Each row has a class, written after it.
23	-20	43	-80	33	-43	-27	15	-57	-31	-50	45	5	13	29	34	31	8	16	-105	26	-69	102	-23	-25	38	-35	65	39	21	36	-66	-2	44	72	18 -> zalev
49	6	40	-8	-12	-16	-27	36	70	-24	-18	-25	41	33	-16	-6	2	70	17	-59	-4	-33	-9	83	-53	13	-5	81	-25	0	-17	-33	49	66	-3	-12 -> zalev
16	-35	59	-34	72	-17	-47	21	-12	-48	-26	36	38	20	-27	15	42	8	45	-36	5	-76	55	55	-31	4	-29	48	37	14	39	-58	0	61	17	2 -> pir
25	-1	26	-16	1	-11	-19	39	65	-33	-32	-30	23	14	11	-15	16	77	19	-86	18	-54	-39	106	-70	23	-9	63	2	2	-39	-50	28	63	-36	-37 -> zalev
20	-37	52	-41	71	-18	-45	16	-4	-43	-31	51	57	25	-35	24	37	20	34	-56	35	-66	40	44	-24	-9	-23	49	51	9	15	-71	-8	40	33	-9 -> relof
45	10	49	0	-8	-24	-34	34	67	-26	-11	-29	36	33	-17	-18	7	86	19	-64	-14	-44	-17	103	-56	5	1	81	-34	0	-20	-38	64	82	-8	-11 -> zalev
47	-7	50	14	-10	-14	-35	30	45	-35	-28	-7	45	12	-27	-6	18	98	36	-57	-4	-45	-30	77	-40	-25	9	75	-24	22	-24	-35	24	70	19	1 -> pabot
55	-14	74	1	38	-27	-5	18	77	-27	-24	-11	71	14	-21	-8	36	99	33	-15	5	-50	-18	96	-54	-17	30	68	0	56	-24	-63	30	97	-11	-21 -> suzoz
20	-27	70	-36	100	-33	-15	14	-50	-59	-24	33	-15	-6	16	-9	56	7	37	0	-13	-77	67	25	-49	33	-29	63	33	30	53	-55	40	56	17	51 -> pir
23	-20	32	-5	6	-13	-25	36	42	-42	-45	-8	46	-1	7	-4	23	96	38	-65	27	-53	-51	79	-54	-4	12	63	7	19	-43	-46	0	54	-8	-23 -> pabot
15	-25	50	-45	65	-21	-54	20	6	-51	-24	37	29	36	-12	27	31	8	33	-66	12	-73	56	52	-36	14	-47	52	44	11	35	-57	6	54	27	8 -> zalev
19	-35	57	-61	37	-43	-28	31	-53	-32	-41	49	13	-20	27	21	37	29	18	-82	30	-64	95	-35	-31	43	-24	70	49	37	26	-71	-37	27	85	13 -> pabot
24	-10	42	13	19	-7	-19	24	40	-43	-33	-10	39	12	-5	-29	11	84	48	-79	3	-62	-43	113	-63	-17	32	64	14	20	-38	-57	40	84	-18	-27 -> Nir
33	-8	54	22	-7	-27	-30	16	73	-28	-20	-11	52	8	-20	-17	21	114	20	-29	-1	-39	-23	83	-59	23	7	75	-36	15	-35	-48	53	86	-17	-23 -> puz
18	-20	64	-32	113	-50	-24	7	-50	-54	-32	42	-3	-15	15	-7	59	37	31	-14	18	-76	46	22	-32	-7	-11	51	44	15	12	-70	38	47	30	37 -> relof
0	-30	76	-24	105	-53	-24	-15	-30	-51	-30	37	-4	-15	20	-5	61	41	33	-15	4	-91	58	25	-47	18	-27	47	35	31	17	-59	47	69	10	43 -> puz
41	-2	58	9	-3	-14	-20	30	42	-18	-32	-6	45	25	-27	-15	4	83	35	-75	-15	-48	-10	88	-56	-6	25	84	-2	16	-29	-46	51	78	13	1 -> Nir
29	-25	66	-54	57	-49	-5	24	-68	-35	-53	46	8	-10	23	8	40	42	19	-77	35	-52	82	-33	-25	34	-12	86	40	30	21	-84	-11	36	88	14 -> relof
16	-29	64	-56	39	-28	-5	17	-68	-30	-54	51	10	-4	25	15	26	29	23	-107	17	-70	99	-27	-28	34	-16	78	51	32	16	-64	-18	45	90	25 -> Nir
39	3	51	2	-5	-27	-27	42	66	-31	-14	-20	25	28	-12	-12	9	92	22	-56	-2	-31	-27	94	-55	15	0	88	-32	8	-21	-47	54	81	5	-11 -> zalev
26	-18	34	2	15	-13	-11	32	30	-40	-21	-28	28	0	9	-31	24	80	44	-51	7	-56	-42	97	-63	13	16	67	-7	14	-36	-53	30	59	-36	-49 -> pir
16	-34	57	-45	41	-44	0	5	-81	-32	-50	41	1	-5	29	31	37	14	27	-86	27	-66	96	-20	-28	42	-35	77	41	42	27	-64	-17	41	88	30 -> gumes
1	-33	49	-24	68	-25	-45	12	-20	-53	-24	46	36	27	-24	21	38	12	38	-46	13	-81	43	69	-41	4	-35	49	47	16	31	-53	2	69	19	16 -> gumes
32	-19	65	-46	26	-28	-13	16	-61	-42	-48	35	22	2	16	9	38	24	21	-72	28	-80	101	-21	-25	31	-14	66	29	28	26	-56	-20	45	83	15 -> timov
18	-41	68	-23	73	-19	-56	17	-3	-52	-30	41	50	23	-26	35	39	23	54	-61	15	-80	40	45	-24	-19	-29	51	50	30	24	-56	-16	47	52	17 -> pabot
15	-35	64	-48	42	-35	-15	14	-62	-38	-47	48	7	-12	36	14	35	29	25	-85	19	-76	94	-23	-29	40	-16	71	48	33	12	-66	-18	45	90	19 -> Nir
28	-1	49	8	2	-8	-11	32	43	-50	-30	-21	38	7	10	-34	23	90	35	-61	26	-72	-40	99	-64	6	22	62	-6	10	-42	-52	35	67	-20	-37 -> timov
16	-14	31	13	13	-13	-17	5	53	-41	-45	-17	50	7	12	-17	19	104	29	-63	18	-56	-54	92	-63	12	15	54	-5	18	-47	-47	29	82	-46	-38 -> puz
15	-30	70	-53	39	-33	-2	18	-70	-32	-59	50	5	-8	32	19	28	30	29	-95	20	-69	101	-27	-27	44	-13	77	47	36	16	-70	-9	43	93	28 -> Nir
50	-4	65	-3	20	-12	-6	16	51	-34	-16	-27	62	2	-17	-30	36	97	34	-49	14	-66	-7	99	-49	-7	28	55	-8	43	-38	-61	38	90	3	-10 -> timov
17	-17	21	14	6	-14	-8	19	27	-44	-42	-16	36	4	20	-8	14	85	29	-50	22	-52	-51	97	-55	17	7	60	2	15	-40	-36	21	73	-25	-20 -> gumes
42	-21	58	-18	38	-22	-9	18	69	-23	-30	4	62	12	-21	-5	40	87	29	-18	6	-62	-14	95	-67	-9	22	62	18	53	-31	-60	25	82	-27	-24 -> suzoz
20	-46	80	-21	69	-12	-47	9	24	-45	-36	62	65	42	-41	36	36	20	43	-18	5	-81	48	52	-25	-14	-31	52	49	34	37	-42	-10	59	26	-1 -> suzoz
41	-5	51	12	8	-19	-33	37	53	-34	-21	-21	45	10	-20	-22	24	91	37	-5	-10	-46	-16	101	-52	14	11	72	-34	1	-17	-43	54	75	-22	-20 -> pir
49	9	63	22	-22	-15	-37	31	62	-35	-33	-22	68	24	-23	-18	13	105	28	-36	6	-55	-23	87	-38	-1	27	69	-31	3	-29	-31	48	87	15	-14 -> timov
23	-22	60	-51	39	-22	-4	15	-71	-36	-53	50	0	-9	25	16	29	12	24	-95	15	-72	108	-22	-33	29	-17	70	47	32	20	-68	-9	40	81	24 -> Nir
52	6	60	6	6	-30	-20	44	42	-17	-31	-14	55	24	-39	-21	11	109	23	-64	7	-21	-26	73	-45	-1	26	97	-16	5	-30	-61	45	69	18	-23 -> relof
48	-14	79	8	7	-25	-21	27	68	-10	-33	-4	74	39	-33	8	14	96	26	-35	-12	-44	-17	75	-43	-5	23	85	-12	28	-23	-32	33	83	10	-19 -> suzoz
34	-15	37	8	2	-14	-28	30	43	-39	-33	-23	48	2	5	-17	18	88	45	-69	15	-59	-40	85	-55	-3	13	64	6	21	-35	-50	7	46	-10	-35 -> pabot
18	-22	78	-29	78	-24	-29	9	-34	-69	-32	41	13	-2	26	-8	54	30	28	-24	13	-106	61	41	-45	14	-12	50	24	24	25	-52	41	74	32	42 -> timov
6	-30	47	-45	37	-47	-26	10	-74	-32	-58	53	2	-6	31	27	39	14	25	-76	27	-72	95	-9	-37	38	-31	68	45	26	33	-63	-13	43	71	21 -> gumes
13	-30	65	-41	85	-40	-53	15	-38	-62	-37	58	6	-12	32	18	58	38	32	-39	8	-90	54	9	-43	15	-17	55	42	33	21	-63	27	54	51	43 -> pabot
43	-14	47	-20	25	-24	-24	30	56	-21	-24	-13	59	-6	-18	-11	29	95	34	-66	12	-54	-11	82	-56	-6	20	59	19	48	-34	-67	10	67	2	-10 -> pabot
25	-16	80	-21	77	-24	-23	11	-40	-75	-31	39	2	-4	28	-11	56	30	33	-16	8	-98	61	34	-50	16	-12	60	14	24	29	-55	57	72	37	46 -> timov
16	-46	81	-30	66	-13	-40	5	12	-42	-29	60	65	42	-47	37	37	25	39	-37	8	-85	45	60	-15	-27	-19	42	41	39	28	-48	-13	80	32	-2 -> suzoz
21	2	21	-15	5	-17	-22	37	42	-37	-37	-18	23	26	8	-9	8	81	25	-97	16	-52	-43	107	-61	5	9	63	-1	5	-36	-53	33	77	-30	-32 -> zalev
16	-41	57	-34	67	-8	-37	15	-10	-42	-12	35	38	24	-40	15	39	6	46	-48	1	-72	49	60	-27	-2	-29	45	32	25	33	-56	0	61	20	2 -> pir
25	-33	58	-32	89	-16	-46	17	-5	-52	-37	45	59	27	-37	16	39	26	40	-52	27	-64	33	40	-28	-13	-28	60	61	12	24	-63	-7	44	33	-2 -> relof
36	-9	42	20	2	-30	-32	22	36	-30	-34	-11	42	23	-13	-3	16	75	34	-37	-3	-51	-22	95	-61	10	1	82	-5	7	-18	-33	47	72	-6	-1 -> gumes
23	-17	56	-62	43	-42	-24	20	-56	-34	-41	38	-5	8	35	23	32	18	17	-103	21	-58	103	-16	-29	41	-38	74	29	28	40	-72	-10	47	79	18 -> zalev
30	-11	38	5	21	-9	-14	26	39	-43	-22	-34	36	3	4	-33	29	78	49	-42	5	-58	-42	112	-60	0	16	58	-16	13	-28	-55	40	67	-43	-44 -> pir
40	-16	45	-16	20	-28	-5	4	73	-14	-23	-14	61	-2	-24	-20	27	97	27	-62	16	-57	2	93	-70	5	12	60	6	48	-38	-75	29	83	-33	-24 -> puz
22	-22	73	-17	52	-6	-39	17	-2	-62	-21	37	50	32	-34	6	31	23	46	-46	18	-83	49	56	-25	-9	-16	48	32	22	30	-52	8	67	41	6 -> timov
10	-34	61	-24	80	-4	-40	10	-9	-64	-35	45	42	29	-23	13	25	13	49	-52	2	-89	45	58	-35	-6	-15	48	68	22	21	-50	7	64	29	18 -> Nir
30	-14	24	-9	25	-14	-11	27	32	-42	-37	-12	50	6	-2	-28	23	99	27	-56	28	-43	-65	85	-53	-3	30	65	9	9	-52	-57	27	62	-24	-43 -> relof
16	-23	68	-33	95	-32	-23	18	-48	-67	-22	33	-11	-14	24	-16	61	26	35	-1	-8	-88	65	51	-54	24	-16	58	9	22	36	-64	54	75	4	35 -> pir
19	-22	55	-40	64	-22	-55	20	14	-55	-32	35	38	47	-27	27	24	12	41	-68	11	-73	47	56	-32	6	-48	56	53	11	43	-54	5	60	28	12 -> zalev
23	-22	77	-50	21	-29	-11	13	-61	-38	-45	40	20	5	19	8	34	26	21	-82	27	-86	106	-21	-16	36	-23	65	26	30	35	-55	-21	45	92	22 -> timov
11	-30	63	-40	96	-31	-22	8	-50	-48	-25	33	-14	-11	15	-4	63	9	35	-11	-11	-84	64	32	-44	24	-23	46	34	31	36	-56	36	58	14	42 -> pir
38	-19	61	-22	32	-19	-9	16	71	-9	-29	-1	68	11	-18	0	40	90	20	-44	7	-58	-15	90	-57	-8	27	52	14	54	-40	-61	21	87	-17	-29 -> suzoz
19	-47	95	-23	76	-14	-26	6	14	-42	-40	48	53	40	-32	37	39	25	44	-37	5	-80	38	44	-23	-11	-27	58	47	43	30	-42	-3	67	42	11 -> suzoz
38	-2	56	13	9	-27	-30	9	47	-23	-32	-13	59	24	-30	-21	20	104	29	-61	-13	-50	-14	85	-65	-10	11	86	-30	10	-29	-41	62	92	-19	-14 -> puz
17	-38	62	-53	34	-40	-28	23	-61	-32	-36	49	5	-18	27	19	41	29	24	-85	22	-69	92	-26	-27	32	-26	69	33	41	27	-70	-29	30	93	18 -> pabot
35	-7	48	19	-6	-26	-22	27	44	-22	-21	-20	46	22	-21	-6	12	81	30	-37	-2	-38	-15	94	-59	18	1	87	-18	11	-25	-38	41	65	1	-10 -> gumes
25	-23	68	-17	61	-11	-50	17	-7	-62	-38	39	55	32	-28	12	37	19	46	-33	17	-93	51	55	-30	0	-22	48	45	12	36	-46	8	65	30	16 -> timov
31	-2	47	10	-5	-36	-32	28	33	-17	-30	-11	45	31	-28	-8	14	81	32	-58	-7	-47	-18	94	-63	6	10	88	-5	7	-21	-40	49	76	-1	-7 -> gumes
11	-19	70	-31	87	-28	-20	11	-53	-64	-39	48	-9	-5	25	-6	45	25	32	-40	-6	-91	65	30	-49	14	-11	60	45	26	22	-58	38	70	35	52 -> Nir
